[[-2.34  6.36  3.23 -1.17]
 [ 6.63 -5.54 -7.87 -4.22]] out -5.54

[[ 0.01  4.32 -1.44 -0.80  1.95]
 [ 1.24  4.69  4.42 -4.04 -0.18]
 [-2.32  3.58 -4.13 -0.97 -6.41]] out 4.69

[[-4.98  0.89 -6.91  1.39]
 [ 0.46 -0.98  2.15 -5.14]
 [-2.01 -3.25  5.14  4.54]] out -0.98

[[-0.70 -0.34 -2.33  4.83 -1.25  0.83 -2.16]
 [-3.14 -2.89  0.85 -2.94  3.70  3.88  4.75]
 [ 5.17  1.66 -0.78  6.18 -7.26  4.48  3.07]] out -2.89

[[ 8.68 -2.16 -2.16  0.42]
 [ 0.50 -2.87  2.54  2.26]
 [-6.33  0.00 -2.62  1.04]] out -2.87

[[ 4.21  9.05 -5.60  2.98]
 [ 2.55 -5.58  4.23 -1.18]] out -5.58
---
((-0.64, -2.64, -0.44, -2.04, 1.12, -0.48, -0.30), (-1.52, -0.76, 0.00, -7.47, -4.40, 1.75, 0.00)) => -0.64
((2.72, 2.96, -7.53, -2.29), (-6.81, -3.36, 1.51, -4.15), (3.23, 7.16, 1.13, 3.61)) => -6.81
((-0.30, 5.24, -4.19, 0.33, -0.20, 0.06, -3.35), (6.03, -0.54, -3.18, -6.01, 7.75, 6.65, 3.74)) => -0.30
((-6.46, -6.17, -6.11, 3.22), (3.23, -2.26, 5.56, -2.20)) => -6.46
((2.27, 3.73, 1.52, 6.91, 0.82, 1.23), (2.87, 5.14, 2.39, 7.19, 1.21, 3.13)) => 2.27
((-5.17, -0.22, 5.61, 2.92, 0.98, 0.72, -4.53), (2.09, 4.36, -9.11, 0.34, -4.58, -0.84, -2.70), (0.59, -7.39, -2.21, 2.62, 0.93, -1.61, -3.01)) => 2.09
((-0.55, 0.31, 0.59, 0.53, 0.62, 0.51, 1.06), (-2.15, 4.19, 6.44, 3.48, -5.93, 5.47, -8.64), (-3.01, 1.29, -2.22, 2.53, -2.27, -3.00, 3.28)) => -2.15
((0.48, 1.94, 0.04, 3.87, -1.15, 1.60), (3.12, -5.48, -1.44, -6.61, 4.48, -3.29), (-3.94, 5.50, 2.49, 2.60, -4.37, 4.10)) => 3.12
((-6.52, -6.72, -0.98, 0.89, -1.49, -1.15), (-1.76, -0.22, -8.11, -1.99, -8.29, -2.42), (8.28, -1.90, -5.04, 1.81, 5.69, 6.83)) => -1.76
((4.16, -1.08, -7.69, -7.39), (5.24, -1.69, -7.69, -3.33), (6.07, -1.89, -7.69, -6.14)) => 5.24
---
[ 1.94 -5.82 -7.00 -0.63 -2.96  6.97 -4.80] -> -0.63, 6.97

[ 1.88 -6.09 -5.05  1.42 -3.76  4.71 -8.47] -> 1.42, 4.71

[ 7.21 -4.53  1.08 -4.19 -0.25  1.73 -2.95] -> -4.19, 7.21

[[ 0.91  1.84  0.50  1.54  6.13]
 [-2.84  5.67  7.98 -3.23 -7.11]
 [ 1.68  7.72 -0.40  2.59  2.43]] -> 7.98, 7.98

[ 2.49 -5.28  3.36  2.70  5.71 -7.75  8.92] -> 2.70, 8.92

[-7.57 -0.69  3.73  0.27  7.69] -> 3.73, 7.69

[[ 1.31 -1.69 -8.46  2.39  1.91 -1.47 -3.37]
 [ 2.40  2.91  0.29  5.31 -8.92 -1.59 -3.70]
 [-0.98 -4.66 -3.53  5.47 -4.96  0.53 -0.02]] -> 5.31, 5.47

[ 1.97 -4.51  9.08  5.90  0.60 -1.23  6.99] -> 5.90, 9.08

[[-1.74  8.46  2.68  3.30 -1.36  3.55  2.36]
 [ 2.31  8.65  0.27  1.97 -0.88  7.11  0.37]
 [ 1.30  6.43 -0.08  2.38 -1.42  3.68  0.82]] -> 1.97, 8.65
---
[ 0.040 -0.034 -0.056 -0.131  0.095] | -0.056, 0.095

[ 0.8  0.2  1.2 -1.6 -0.2  1.0  0.2] | -1.6, 1.2

[ 0.02 -0.12  0.02  0.02  0.08  0.05  0.15] | 0.02, 0.15

[-1.020  1.502  0.566 -1.538  0.856] | 0.566, 1.502

[ 0.14 -0.01 -0.18 -0.02 -0.01] | -0.18, 0.14

[  14.74  -74.43  124.07   67.94 -110.32   17.09   83.01] | 67.94, 124.07

[ 0.14  0.08 -0.13 -0.01  0.00 -0.08 -0.04] | -0.01, 0.14

[[-0.18 -0.08 -0.12 -0.09  0.04  0.11 -0.05]
 [ 0.10 -0.01  0.01 -0.06  0.15  0.07  0.02]
 [-0.14  0.10 -0.12 -0.02 -0.06  0.00 -0.06]] | -0.06, 0.15

[-1.18 -0.74  0.09  1.03 -0.40] | 0.09, 1.03
---
[[234, 170, 141, 213, 174, 77], [249, 140, 157, 218, 140, 90], [212, 2, 183, 240, 34, 126]] Answer: 218
[[-530, 134, 120, -570, 563], [285, 894, 620, -375, -769]] Answer: 620
[[603, 452, 321, 748, 197, 425, 823], [761, 335, 256, 661, 217, 890, 945]] Answer: 217
[[105, 108, 249, 133, 213, 188], [108, 94, 11, 49, 20, 134], [249, 11, 188, 108, 133, 20]] Answer: 49
[[877, 841, 823, 252, 220, 841], [230, 864, 805, 254, 839, 285], [451, 376, 253, 852, 842, 607]] Answer: 254
[[9526, 4593, 7220, 8473], [6237, 6034, 5129, 3210]] Answer: 6034
[[-364, -703, 106, 260, -122, -111, 929], [778, 792, -895, -652, 55, 565, -548]] Answer: 55
